Here is a tiny trained network, its code and every weight. The questions are about switching its units off for an input and a target symbol, where a switched-off unit gives its printed mean instead of its output.

import numpy as np


def w(rows, s, z=0):
    codes = np.array(rows[::2]) - 128.0
    scale = np.full(codes.shape[1], s)
    scale[-1] = z or s
    return codes * scale


def f(y):
    return np.maximum(y, 0)


def softmax(a):
    e = np.exp(a - a.max(-1, keepdims=True))
    return e / e.sum(-1, keepdims=True)


def log_softmax(a):
    a = a - a.max(-1, keepdims=True)
    return a - np.log(np.exp(a).sum(-1, keepdims=True))


def net(x, mask):
    ids = ['αβδεζηθλμξστψω'.index(c) for c in x.split()]
    T = len(ids)
    res = E[ids] + P[:T]
    r = res
    for j in range(2):
        rows = slice(2 * j, 2 * j + 2)
        q, k, v = (r @ M[0][rows].T for M in (Q, K, V))
        z = softmax(np.where(np.tri(T) > 0, q @ k.T / 2**0.5, -1e9)) @ v
        o = O[0][rows]
        res = res + np.where(mask[j], z, o[:, -1]) @ o[:, :-1]
    y = f(res @ A[0][:, :-1].T + A[0][:, -1])
    res = res + np.where(mask[2:10], y, B[0][:, -1]) @ B[0][:, :-1]
    return log_softmax(res[-1] @ U[:, :-1].T + U[:, -1])


Q, K, V, O, A, B = {}, {}, {}, {}, {}, {}
E = w([
[151,131,94],'α',
[130,110,107],'β',
[115,107,136],'δ',
[2,119,151],'ε',
[101,107,170],'ζ',
[95,129,112],'η',
[137,91,153],'θ',
[86,119,117],'λ',
[113,109,131],'μ',
[119,77,185],'ξ',
[98,134,108],'σ',
[104,107,137],'τ',
[98,129,103],'ψ',
[78,145,152],'ω',
],0.027)
P = w([
[242,116,225],'0',
[25,74,157],'1',
[3,96,129],'2',
[8,91,124],'3',
[50,58,154],'4',
[48,111,111],'5',
[56,118,101],'6',
[77,98,127],'7',
[77,108,129],'8',
[93,98,131],'9',
[136,39,192],'10',
[92,105,95],'11',
[105,92,119],'12',
],0.0081)
Q[0] = w([
[83,16,214],'H1',
[106,104,124],'H1',
[173,175,103],'H2',
[254,175,157],'H2',
],0.016)
K[0] = w([
[232,93,147],'H1',
[119,138,187],'H1',
[6,63,125],'H2',
[24,80,34],'H2',
],0.011)
V[0] = w([
[110,84,150],'H1',
[146,153,94],'H1',
[104,177,65],'H2',
[9,132,182],'H2',
],0.012)
O[0] = w([
[156,218,85,197],'H1',
[135,112,50,71],'H1',
[83,158,2,2],'H2',
[176,191,182,98],'H2',
],0.011,0.0068)
A[0] = w([
[53,82,150,161],'N1',
[173,170,122,236],'N2',
[136,83,91,78],'N3',
[124,5,80,194],'N4',
[105,84,249,254],'N5',
[199,109,19,232],'N6',
[120,128,100,173],'N7',
[96,177,127,197],'N8',
],0.011,0.0021)
B[0] = w([
[193,100,109,185],'N1',
[70,50,78,150],'N2',
[133,121,87,144],'N3',
[162,201,134,183],'N4',
[106,148,94,249],'N5',
[100,89,135,142],'N6',
[160,143,164,134],'N7',
[186,2,124,138],'N8',
],0.0082,0.019)
U = w([
[134,174,137,63],'α',
[102,44,132,143],'β',
[205,75,36,163],'δ',
[167,155,188,108],'ε',
[248,182,132,162],'ζ',
[164,139,125,1],'η',
[122,164,107,174],'θ',
[118,155,130,127],'λ',
[111,201,94,93],'μ',
[156,75,168,217],'ξ',
[137,147,120,73],'σ',
[141,115,148,185],'τ',
[127,155,124,80],'ψ',
[141,169,144,108],'ω',
],0.013,0.006)

Each question gives the input, a string of symbols that net reads in full, and the target symbol t.
The units are the heads (2 rows each of Q, K, V and O) and the neurons (one row each of A and B). Each row of codes is followed by its name. A weight is (code - 128) times the scale printed after its matrix; where a second scale follows, it is the last column's (O, A, B and U).
mask holds one flag per unit, heads first, then neurons. A switched-off unit (its flag False) gives its mean, the last column of its rows in O or B, instead of its output. The means were averaged over made-up inputs and are rounded, as every weight is.
A unit's drop is (log p(t) with every unit on - log p(t) with that unit switched off) / (log p(t) with every unit on - log p(t) with every unit switched off).
The circuit of an input: a set's keep is (log p(t) with only the set's units on - log p(t) with every unit switched off) / (log p(t) with every unit on - log p(t) with every unit switched off). Starting from all 10 units, units are removed one at a time, each time the one whose removal leaves the highest keep (on an exact tie, the one counted first), for as long as the keep stays at least 0.8.
units of the circuit, in order: the units of the circuit, biggest drop first
k most important neurons: the k neurons with the biggest drops, biggest first
which heads matter: for each layer, one digit per head in row order, 1 if its drop is at least 0.15 and else 0, layers parted by /
drop when u is switched off: that unit's drop, to one decimal
input ξ α δ δ α τ θ, target ε: units of the circuit, in order => H2
input α δ ξ δ λ α ω, target δ: which heads matter => 01
input α α α α α α α β, target δ: which heads matter => 11
input ξ θ α α θ, target ε: units of the circuit, in order => H2, H1
input α α α α α θ θ τ η, target δ: which heads matter => 01
input ξ ω δ α α σ θ α θ ω τ, target ε: which heads matter => 11
input α θ α ξ σ θ δ ε α ε, target δ: which heads matter => 01
input ξ θ β α α ζ ξ, target ε: which heads matter => 11
input α α θ θ α α α α δ, target δ: units of the circuit, in order => H2, N1
input α ψ α, target δ: 2 most important neurons => N3, N1
input α β β, target δ: 3 most important neurons => N1, N3, N4
input ξ η α ζ α δ, target ε: drop when N4 is switched off => -0.1
input α ω ξ ξ θ δ α ψ α δ σ, target δ: drop when N1 is switched off => 0.3
input α α ζ, target δ: drop when H2 is switched off => 0.6
